Here is a tiny trained network, its code and every weight. The questions are about switching its units off for an input and a class, where a switched-off unit gives its printed mean instead of its output.

import numpy as np


def w(rows, s, z=0):
    codes = np.array(rows[::2]) - 128.0
    scale = np.full(codes.shape[1], s)
    scale[-1] = z or s
    return codes * scale


def norm(h):
    return h / np.sqrt((h * h).mean(-1, keepdims=True) + 1e-5)


def f(y):
    return y / 2 * (1 + np.tanh(0.7978845608 * (y + 0.044715 * y**3)))


def log_softmax(a):
    a = a - a.max(-1, keepdims=True)
    return a - np.log(np.exp(a).sum(-1, keepdims=True))


def net(x, mask):
    res = np.array(x, float).reshape(1, 6) / 4 @ E
    u = 0
    for l in range(2):
        y = f(norm(res) @ A[l][:, :-1].T + A[l][:, -1])
        res = res + np.where(mask[u : u + 13], y, B[l][:, -1]) @ B[l][:, :-1]
        u += 13
    return log_softmax(norm(res)[-1] @ U[:, :-1].T + U[:, -1])


A, B = {}, {}
E = w([
[129,130,128,130,128,130],'x0',
[129,130,124,129,129,133],'x1',
[206,187,139,167,219,174],'x2',
[172,33,180,106,112,253],'x3',
[62,170,145,75,167,160],'x4',
[191,77,79,8,177,71],'x5',
],0.0038)
A[0] = w([
[237,65,98,216,47,79,10],'0.n1',
[84,141,88,187,178,76,74],'0.n2',
[160,56,152,122,119,238,196],'0.n3',
[114,160,206,219,116,146,88],'0.n4',
[72,190,110,177,63,191,70],'0.n5',
[106,154,55,153,161,81,131],'0.n6',
[186,101,48,11,168,113,177],'0.n7',
[3,168,209,43,212,170,76],'0.n8',
[141,130,142,128,101,121,41],'0.n9',
[25,187,154,31,177,191,87],'0.n10',
[128,109,114,125,123,196,84],'0.n11',
[81,79,178,111,63,84,2],'0.n12',
[73,69,142,99,53,103,11],'0.n13',
],0.0051,0.0029)
B[0] = w([
[174,96,33,230,51,83,162],'0.n1',
[150,154,196,58,88,120,143],'0.n2',
[108,207,192,97,85,16,247],'0.n3',
[34,58,108,116,209,83,177],'0.n4',
[85,63,160,124,206,78,160],'0.n5',
[134,121,218,99,70,110,168],'0.n6',
[21,89,181,213,173,95,254],'0.n7',
[255,60,36,246,28,70,193],'0.n8',
[137,116,101,133,133,158,98],'0.n9',
[247,50,70,243,66,80,186],'0.n10',
[143,140,165,128,133,93,128],'0.n11',
[76,160,72,83,148,169,126],'0.n12',
[95,202,88,108,170,173,140],'0.n13',
],0.0047,0.0032)
A[1] = w([
[154,214,233,64,66,101,93],'1.n1',
[76,226,36,120,155,87,93],'1.n2',
[224,116,48,181,40,125,1],'1.n3',
[95,38,122,120,206,58,95],'1.n4',
[119,85,172,143,124,48,184],'1.n5',
[215,63,60,12,203,74,64],'1.n6',
[96,100,54,101,47,145,140],'1.n7',
[183,179,101,151,203,171,54],'1.n8',
[80,191,136,210,71,201,69],'1.n9',
[196,187,174,180,207,142,159],'1.n10',
[90,162,135,177,168,56,219],'1.n11',
[165,37,193,98,87,250,119],'1.n12',
[2,125,115,101,48,132,213],'1.n13',
],0.0057,0.0028)
B[1] = w([
[164,117,178,104,138,170,152],'1.n1',
[186,99,182,139,91,111,150],'1.n2',
[180,92,105,155,129,188,166],'1.n3',
[126,143,147,158,136,182,184],'1.n4',
[155,148,134,138,138,206,246],'1.n5',
[27,118,132,218,111,82,143],'1.n6',
[153,162,94,112,166,161,159],'1.n7',
[125,123,79,77,113,111,127],'1.n8',
[101,79,130,114,179,48,138],'1.n9',
[107,90,37,45,117,136,200],'1.n10',
[146,93,151,108,106,155,254],'1.n11',
[160,182,129,136,103,1,138],'1.n12',
[174,123,92,97,193,138,224],'1.n13',
],0.0073,0.0048)
U = w([
[148,95,143,127,143,151,229],'0',
[8,91,165,190,175,101,116],'1',
[173,104,69,196,75,92,101],'2',
[168,171,213,75,92,53,97],'3',
[148,110,131,115,144,184,173],'4',
[101,139,36,60,163,129,95],'5',
[91,214,131,142,90,202,15],'6',
[20,243,102,137,63,136,2],'7',
],0.012,0.0094)

Each question gives the input, the list of numbers given to net, and the class t.
The units are the neurons (one row each of A and B). Each row of codes is followed by its name. A weight is (code - 128) times the scale printed after its matrix; where a second scale follows, it is the last column's (A, B and U).
mask holds one flag per neuron, layer by layer. A switched-off neuron (its flag False) gives its mean, the last column of its row in B, instead of its output. The means were averaged over made-up inputs and are rounded, as every weight is.
A unit's drop is (log p(t) with every unit on - log p(t) with that unit switched off) / (log p(t) with every unit on - log p(t) with every unit switched off).
The circuit of an input: a set's keep is (log p(t) with only the set's units on - log p(t) with every unit switched off) / (log p(t) with every unit on - log p(t) with every unit switched off). Starting from the 12 units with the biggest drops (on a tie, the unit counted first), units are removed one at a time, each time the one whose removal leaves the highest keep (on an exact tie, the one counted first), for as long as the keep stays at least 0.8.
units of the circuit, in order: the units of the circuit, biggest drop first
most important unit: the unit with the biggest drop
top k neurons: the k neurons with the biggest drops, biggest first
k most important neurons of layer l: the k neurons of layer l with the biggest drops, biggest first
input [-3,4,4,6,-2,-2], class 3: top 2 neurons : [1.n12, 0.n7]
input [5,1,4,8,6,-6], class 3: 3 most important neurons of layer 0 : [0.n7, 0.n3, 0.n1]
input [-2,5,-3,-4,6,-4], class 2: units of the circuit, in order : [0.n8]
input [0,-3,-5,-5,7,-5], class 2: units of the circuit, in order : [0.n8, 0.n10]
input [2,8,8,8,2,5], class 3: units of the circuit, in order : [1.n12, 0.n3]
input [4,3,-3,8,-4,-2], class 3: units of the circuit, in order : [1.n12, 0.n8]
input [-2,6,4,7,0,-4], class 3: top 2 neurons : [1.n12, 0.n7]
input [5,6,-8,-6,3,-4], class 5: 2 most important neurons of layer 1 : [1.n13, 1.n7]
input [-2,-7,5,7,6,-6], class 3: top 3 neurons : [1.n12, 0.n7, 0.n3]
input [3,3,6,-5,7,0], class 2: top 3 neurons : [0.n8, 0.n10, 1.n13]
input [-5,-2,-7,-4,3,-2], class 5: top 2 neurons : [0.n3, 1.n13]
input [-5,1,-3,-7,3,2], class 3: top 2 neurons : [1.n3, 1.n10]
input [-7,-7,5,-8,8,-4], class 2: top 3 neurons : [0.n8, 0.n10, 0.n3]
input [-6,2,-8,3,5,-1], class 5: 3 most important neurons of layer 0 : [0.n13, 0.n12, 0.n1]
input [3,4,-5,8,3,1], class 3: units of the circuit, in order : [1.n12]
input [6,-2,8,-2,-1,8], class 1: 2 most important neurons of layer 1 : [1.n6, 1.n13]
input [1,-5,6,0,-3,-4], class 5: top 2 neurons : [1.n10, 0.n7]
input [3,1,-5,-7,7,3], class 2: top 4 neurons : [0.n8, 0.n10, 0.n3, 1.n10]
input [-5,-7,8,-5,4,0], class 5: top 3 neurons : [1.n10, 0.n3, 1.n8]
input [3,-4,-8,6,6,-1], class 5: most important unit : 0.n13
input [0,0,8,-1,-1,-8], class 1: units of the circuit, in order : [0.n4, 1.n9]
input [-7,-7,-5,-4,-4,-3], class 0: top 4 neurons : [1.n13, 1.n2, 1.n10, 0.n3]
input [-1,3,3,4,1,-5], class 1: 2 most important neurons of layer 0 : [0.n4, 0.n2]
input [0,8,-3,4,8,8], class 1: top 2 neurons : [1.n6, 0.n7]
input [8,6,-5,-6,-1,-4], class 0: 3 most important neurons of layer 0 : [0.n3, 0.n5, 0.n7]
input [-6,6,3,-3,8,7], class 2: top 4 neurons : [0.n8, 0.n10, 0.n4, 0.n5]
